Each row has a name. Each piece below is followed by the name of the row it came from, unless a question asks for something else. Each question is about the rows just above it. Places in a row count from 1.

Columns, left to right: L Y J N X E Q C H G
j383: [-82 -22  64 -33 -64 -80 -29   5  71  49]
j116: [-82 -22  64 -33 -64  61  36  -5 -16 -15]
j618: [ 33  34 -32  81 -67 -28 -11  87 -74 -41]
j924: [ 33  34 -32  81 -67  -3  -1  60 -45  44]
Table of tags by key:
[-65] -> j894
[-32] -> j369
[-64] -> j416
[-67] -> j800
[-33] -> j227
Look up the entry of j383 at place 5 in the table: => j416
Where do [-82 -22  64 -33 -64 -80 -29   5  71  49] appear? => j383
Which column holds [ 5 -5] top down? => C
which: [-82 -22  64 -33 -64  61  36  -5 -16 -15] => j116

Columns, left to right: B A S F K
j385: [ -8  80  22 -27 -33]
j942: [ 22 -48   6 -34  25]
j991: [-33  39   6 -72 -55]
Which row holds these entries in another order? [ 25  22 -48   6 -34] => j942
Where does [-34  39   6 -72 -55] differ from j991, and what was there? => 1, [-33]
Table of tags by key:
[-8] -> j91
[22] -> j634
[-9] -> j130
[-33] -> j851
Join j385 by its entry at place 1: => j91
Changed j385: [ -8  80  21 -27 -33]. Place and old value: => 3, [22]
Which column holds this, read top down? [-48  39] => A
Which column holds this, read top down? [ 80 -48] => A
One entry of j385 was changed: [ -8  80  22 -26 -33]. Where, and from what? => 4, [-27]

Columns, left to right: M T V P
j897: [-66  73 -61 -25]
j666: [-69 -12  54  61]
j983: [86 63 71 11]
j429: [ 73 -66 -61 -26]
Which column holds this, read top down? [ 63 -66] => T
key -> tag
[86] -> j63
[61] -> j107
[-66] -> j970
[-69] -> j268
[-68] -> j402
[54] -> j365
[-67] -> j401
Join j666 by its entry at place 1: => j268
Which row holds [-69 -12  54  61]? => j666
The row with [ 73 -66 -61 -26] is => j429
[-66 -61 -25  73] is which row reordered? => j897
Which column holds [-69  86  73] top down? => M
Which row holds these entries in another order? [11 71 63 86] => j983

Columns, left to right: ziman mer Nuru seta Foveg pazu sis Niti
j348: [ 17   7  21  -1  -3 -25 -11  20]
j11: [ 37   9 -10   3  12   3   0   7]
j960: [ 16   7 -34  22  22  49   6  -5]
j588: [ 16   7 -34  22  29  49   6  -5]
j209: [ 29 -11  11 -33 -26 -79  12  -6]
j656: [-29 -11  36 -34 -40 -48  -3  -4]
j174: [  7   6   5 -14  -7  16  -4  -1]
j752: [ 29 -11  11 -33  -4  27   0  -5]
j386: [-34 -18  -1  16  -1 -43  10  -5]
tags:
[-29] -> j343
[-4] -> j825
[-5] -> j628
[-34] -> j84
[29] -> j711
[-35] -> j551
[30] -> j863
[18] -> j984
[17] -> j560
Look up the entry of j752 at place 1 in the table: => j711
Where does [ 16   8 -34  22  29  49   6  -5] differ from j588, and what was there? => 2, [7]
Which column holds this, read top down? [-5 -5 -6 -4 -1 -5 -5] => Niti
which: [-34 -18  -1  16  -1 -43  10  -5] => j386
which: [ 16   7 -34  22  22  49   6  -5] => j960

Columns, left to right: U W D R Z
j952: [-44 -44  54 -11  -4]
j161: [ 63  38 -20 -13 -10]
j776: [-13 -20  39  63 -10]
j611: [  1 -64  49  24  14]
[-20 -13 -10  39  63] is which row reordered? => j776
[-10 -13 -20  38  63] is which row reordered? => j161
Where does [ 62  38 -20 -13 -10] differ from j161, and what was there? => 1, [63]
[63 24] is in which column, read top down? => R
Which column holds this, read top down? [ 54 -20  39] => D
[-10  63  39 -20 -13] is which row reordered? => j776

Columns, left to right: dafu nisag tazag zazu Tav dutip
j814: [ 46 -46 -56 -19  39  35]
j498: [-46  47 -19  39 -56  35]
j795: [-60  30 -25  35 -76  38]
Where does [-46  47 -19  39 -56  36] differ from j498, and what was there? => 6, [35]
[-46  47] is in which column, read top down? => nisag
Put [-56  35 -46  47 -19  39] back in order: which row is it? => j498
[-56 -19] is in which column, read top down? => tazag
Table of tags by key:
[47] -> j934
[-56] -> j80
[46] -> j228
[45] -> j616
[-46] -> j516
[35] -> j119
Join j814 by its entry at place 1: => j228

Columns, left to right: Nuro kela fega Fabe bano lodol mil toso redeb
j705: [-13  -1   8 -17  16  -8 -46  22   1]
j110: [-30   4  19 -35  -1 -14 -77  11   1]
j555: [-20  -8  14 -20 -40 -18 -68 -48   2]
j66: [-11  24  -3  -5 -31  -1 -39 -53  -1]
j263: [ -1 -13   6  -7  -9  -9  -9   2   7]
j732: [ 15 -20   2  13  15   1  33  26   6]
Where does [-29   4  19 -35  -1 -14 -77  11   1] differ from j110, and what was there? => 1, [-30]
tags:
[15] -> j762
[2] -> j95
[14] -> j221
[-3] -> j6
[13] -> j917
The tag of j732, keyed by place 3: => j95

Columns, left to right: teke Pum mulur rop dusa Milu Zes
j391: [ 13  17 -16 -60  28   5 -17]
j437: [ 16  16 -26 -62  16   5 -22]
j451: [-21  -3  -8  40 -34   5   5]
j533: [ 11  32 -12  -5  -1  -1   0]
j515: [-10 -23  -4  -5  -7   4  -7]
tags:
[28] -> j338
[-23] -> j31
[-7] -> j184
[0] -> j832
[-17] -> j812
[5] -> j380
[-22] -> j60
[-1] -> j646
[-16] -> j804
The tag of j391, keyed by place 7: => j812
Where do [ 16  16 -26 -62  16   5 -22] appear? => j437
Which column holds [-1  4] top down? => Milu
Where does [ 16  16 -26 -62  16   5 -23] differ from j437, and what was there? => 7, [-22]
Where does [-21  -3  -8  40 -34   5   4] differ from j451, and what was there? => 7, [5]
Which column holds this, read top down? [ 16 -21  11] => teke

Columns, left to right: litom vitik keb Lozem rido
j104: [ 22  41 -10 -10 -11]
j177: [ -5  -9 -35 -52  10]
j644: [13  4 27  3 19]
j619: [-14   5  62 -16  32]
j178: [-19  39 -22   3  27]
j368: [ 20  51  13 -10  17]
j326: [ -2 -16 -10 -18  27]
Changed j326: [ -2 -17 -10 -18  27]. Place and old value: => 2, [-16]
Where does [ 22  42 -10 -10 -11] differ from j104, and what was there? => 2, [41]
Which column holds [ -5  13 -14 -19  20  -2] top down? => litom
Which column holds [22 -5] top down? => litom
Which column holds this, read top down? [ 13 -14 -19  20  -2] => litom
[-10  13  17  20  51] is which row reordered? => j368

Columns, left to right: Rumid volu komin vipu tisub fekat zuk zafo Kimev Bofam
j727: [ 13 -19  -2  53 -21   3  19 -35  24 -36]
j589: [ 27   4  53   6  -2 -22 -19  13  19   3]
j973: [ 44   6 -11   6 -12 -29 -14 -11  45 -26]
j434: [ 28  -3   5   4   3  28  -7 -49   9 -46]
j544: [ 13 -19  -2  53 -21   3  19   6  27   4]
j933: [ 39   2  -4   5  -2  -1 -11 -26  30 -31]
j361: [ 23  -8  12   4  43  65  -7 -54 -13 -56]
j398: [ 44   6  -2   6 -12 -29 -14 -11  45 -26]
Changed j589: [ 27   4  53   6  -2 -22 -19  13  19   4]. Place and old value: => 10, [3]
Put [ 27   4  13 -19  -2  53 -21   3  19   6] back in order: which row is it? => j544
Changed j361: [ 23  -8  13   4  43  65  -7 -54 -13 -56]. Place and old value: => 3, [12]
Put [ 28  -7 -49   9 -46  28  -3   5   4   3] back in order: which row is it? => j434

